[100 = 0]
[90,103,78,102,102,107,91,113,140,87,89,62,125,97,90,96,91,97,99] -> <58>
[98,106,98,106,91,155,99,113,145,93,81,102,90,105,102,119,94,96,77] -> <58>
[91,99,92,98,105,123,101,123,92,85,107,84,139,128,108,117,74,99,105] -> <57>
[107,107,92,96,98,126,96,113,106,112,86,108,145,112,104,108,86,96,88] -> <57>
[83,99,118,85,102,53,80,94,123,104,71,120,152,83,66,96,82,87,94] -> <57>
[101,85,107,94,105,75,97,102,60,73,76,27,93,90,91,90,111,100,96] -> <57>
[107,104,99,105,89,107,88,104,81,85,69,39,104,88,103,73,101,96,103] -> <57>
[100,95,97,106,92,86,84,128,71,90,53,119,102,93,96,110,88,95,107] -> <58>
[95,86,84,86,112,88,87,94,146,95,96,95,125,96,96,97,82,101,106] -> <58>
[103,96,93,96,104,67,86,80,130,110,107,147,113,95,75,107,94,100,94] -> <58>
[89,104,68,118,100,138,106,93,147,89,84,29,110,118,109,135,94,103,98] -> <58>
[109,118,109,97,90,129,99,86,58,110,72,88,144,104,95,95,86,95,110] -> <57>
[102,107,112,87,104,85,95,135,127,108,127,83,107,100,80,98,83,94,91] -> <58>
[93,101,115,99,95,98,94,122,53,98,90,136,93,107,102,107,94,96,106] -> <57>
[93,88,101,87,111,75,94,90,136,77,132,93,132,98,71,105,105,101,94] -> <58>
[105,102,88,115,87,64,104,91,65,105,98,93,117,101,110,112,91,102,114] -> <58>
[88,101,127,92,95,73,112,119,106,94,134,140,113,100,81,126,83,96,91] -> <57>
[108,94,107,92,94,74,104,126,90,83,109,38,94,117,95,80,129,101,87] -> <57>
[103,82,115,95,110,116,97,105,116,101,46,80,70,121,110,110,123,100,90] -> <57>
[93,104,84,102,103,85,106,115,100,85,156,71,135,111,86,88,94,104,113] -> <58>

[106,88,85,79,98,115,85,105,106,79,80,120,88,91,44,88,99,72,106,131,62,75,175,118,81,58,79,94,83,35,87,136,70,129,109,100,90,120,138,78,110,102,103,143,115,113,79,84,74,69,96] -> <12>
[109,114,136,121,120,72,102,90,123,92,82,76,88,127,128,97,120,88,24,104,71,66,137,107,116,133,78,81,58,66,96,130,108,128,113,76,113,86,97,101,125,98,86,168,68,122,92,76,67,70,113] -> <12>
[108,122,64,2,117,91,97,86,94,123,105,85,99,97,69,105,112,56,60,86,112,110,71,94,109,53,95,92,75,139,129,99,70,74,84,99,84,79,155,133,120,115,122,89,75,75,117,95,133,97,95] -> <12>
[93,108,155,200,106,73,111,95,111,101,67,58,74,118,166,81,85,99,69,99,73,69,127,103,103,145,94,107,84,72,69,100,134,124,107,101,108,55,83,63,112,107,73,127,129,136,92,95,55,66,108] -> <18>
[101,95,106,137,114,94,126,97,106,103,103,65,99,108,163,112,107,90,7,101,113,119,137,103,108,109,110,91,61,89,107,101,113,161,92,80,100,40,93,91,112,107,92,83,49,97,103,80,81,97,97] -> <18>
[99,71,77,70,105,113,87,100,110,75,90,129,90,90,35,108,111,79,146,133,82,74,163,119,92,65,93,90,68,51,76,124,61,95,117,93,102,119,135,69,124,95,110,145,109,94,86,94,85,74,104] -> <12>
[102,116,135,180,117,80,123,77,119,120,84,67,60,116,151,91,96,94,28,105,87,96,135,93,114,92,96,100,69,98,99,111,115,173,103,71,104,56,130,95,122,114,91,111,99,106,112,100,66,67,105] -> <18>
[103,124,148,162,120,62,105,98,123,96,74,51,72,124,122,85,98,80,39,107,69,77,127,108,108,121,91,89,75,60,93,117,133,140,105,79,116,68,98,95,127,108,75,142,106,133,92,94,62,57,107] -> <18>
[104,58,101,29,87,119,87,101,93,96,89,79,96,103,31,96,116,72,131,124,103,88,112,82,104,73,113,87,77,160,54,88,37,115,119,84,96,124,85,59,93,88,109,153,97,62,113,88,111,118,106] -> <12>

[85,99,63,90,105,129,98,102,49,108,108,103,103,95,97,128,92,108,117,81,93] -> (58)
[102,118,58,86,94,107,109,98,87,101,106,94,93,100,122,147,95,125,96,97,101] -> (52)
[102,113,72,91,96,108,109,99,89,103,107,91,97,100,118,125,97,115,95,94,99] -> (52)
[103,121,57,82,91,114,111,97,78,101,107,90,93,100,123,158,93,131,92,103,104] -> (52)
[95,107,64,99,102,112,99,100,84,108,105,102,101,98,111,109,99,106,96,87,93] -> (58)
[104,116,61,84,105,112,110,98,91,102,108,91,93,100,122,179,95,126,95,99,102] -> (52)
[100,115,67,89,92,109,106,99,87,103,108,93,95,99,121,142,95,119,95,94,100] -> (52)
[100,114,60,92,98,108,106,100,86,103,106,98,97,100,120,135,99,112,97,90,98] -> (58)
[93,105,65,97,107,113,95,100,69,110,104,102,98,99,109,134,100,109,102,85,93] -> (58)
[94,103,83,95,103,114,97,101,66,111,107,103,101,99,105,111,100,105,100,88,93] -> (58)
[101,111,80,93,95,110,108,100,84,103,105,100,99,100,115,122,98,107,93,93,95] -> (58)
[96,108,68,96,104,111,95,100,73,108,104,101,98,99,109,123,101,109,100,84,93] -> (58)
[97,105,72,94,102,114,98,101,76,110,106,102,103,98,110,107,99,105,94,90,94] -> (58)
[92,118,5,92,110,105,86,97,65,107,108,100,90,101,112,167,106,133,112,86,90] -> (58)
[101,117,69,91,96,109,108,99,86,102,105,96,96,100,119,141,98,117,96,94,97] -> (58)
[94,103,78,95,105,113,97,101,73,111,106,103,101,98,105,117,99,109,98,88,94] -> (58)
[102,120,54,85,93,113,109,97,84,99,107,91,90,100,124,152,95,128,96,99,102] -> (52)
[102,114,68,87,91,110,112,98,89,102,104,94,96,100,115,138,96,121,94,95,100] -> (52)
[100,116,64,90,95,108,109,99,84,103,105,94,96,100,122,130,97,115,95,90,99] -> (52)
[101,116,66,91,93,112,111,98,88,102,106,93,96,100,122,137,96,119,93,93,101] -> (52)
[100,121,34,88,98,106,104,97,81,100,107,94,91,100,125,155,98,130,101,90,101] -> (52)
[100,117,33,92,95,103,107,99,83,103,106,97,97,102,118,125,98,117,97,90,97] -> (58)
[100,111,67,91,97,109,104,99,83,104,106,97,97,100,118,128,99,108,99,90,97] -> (58)
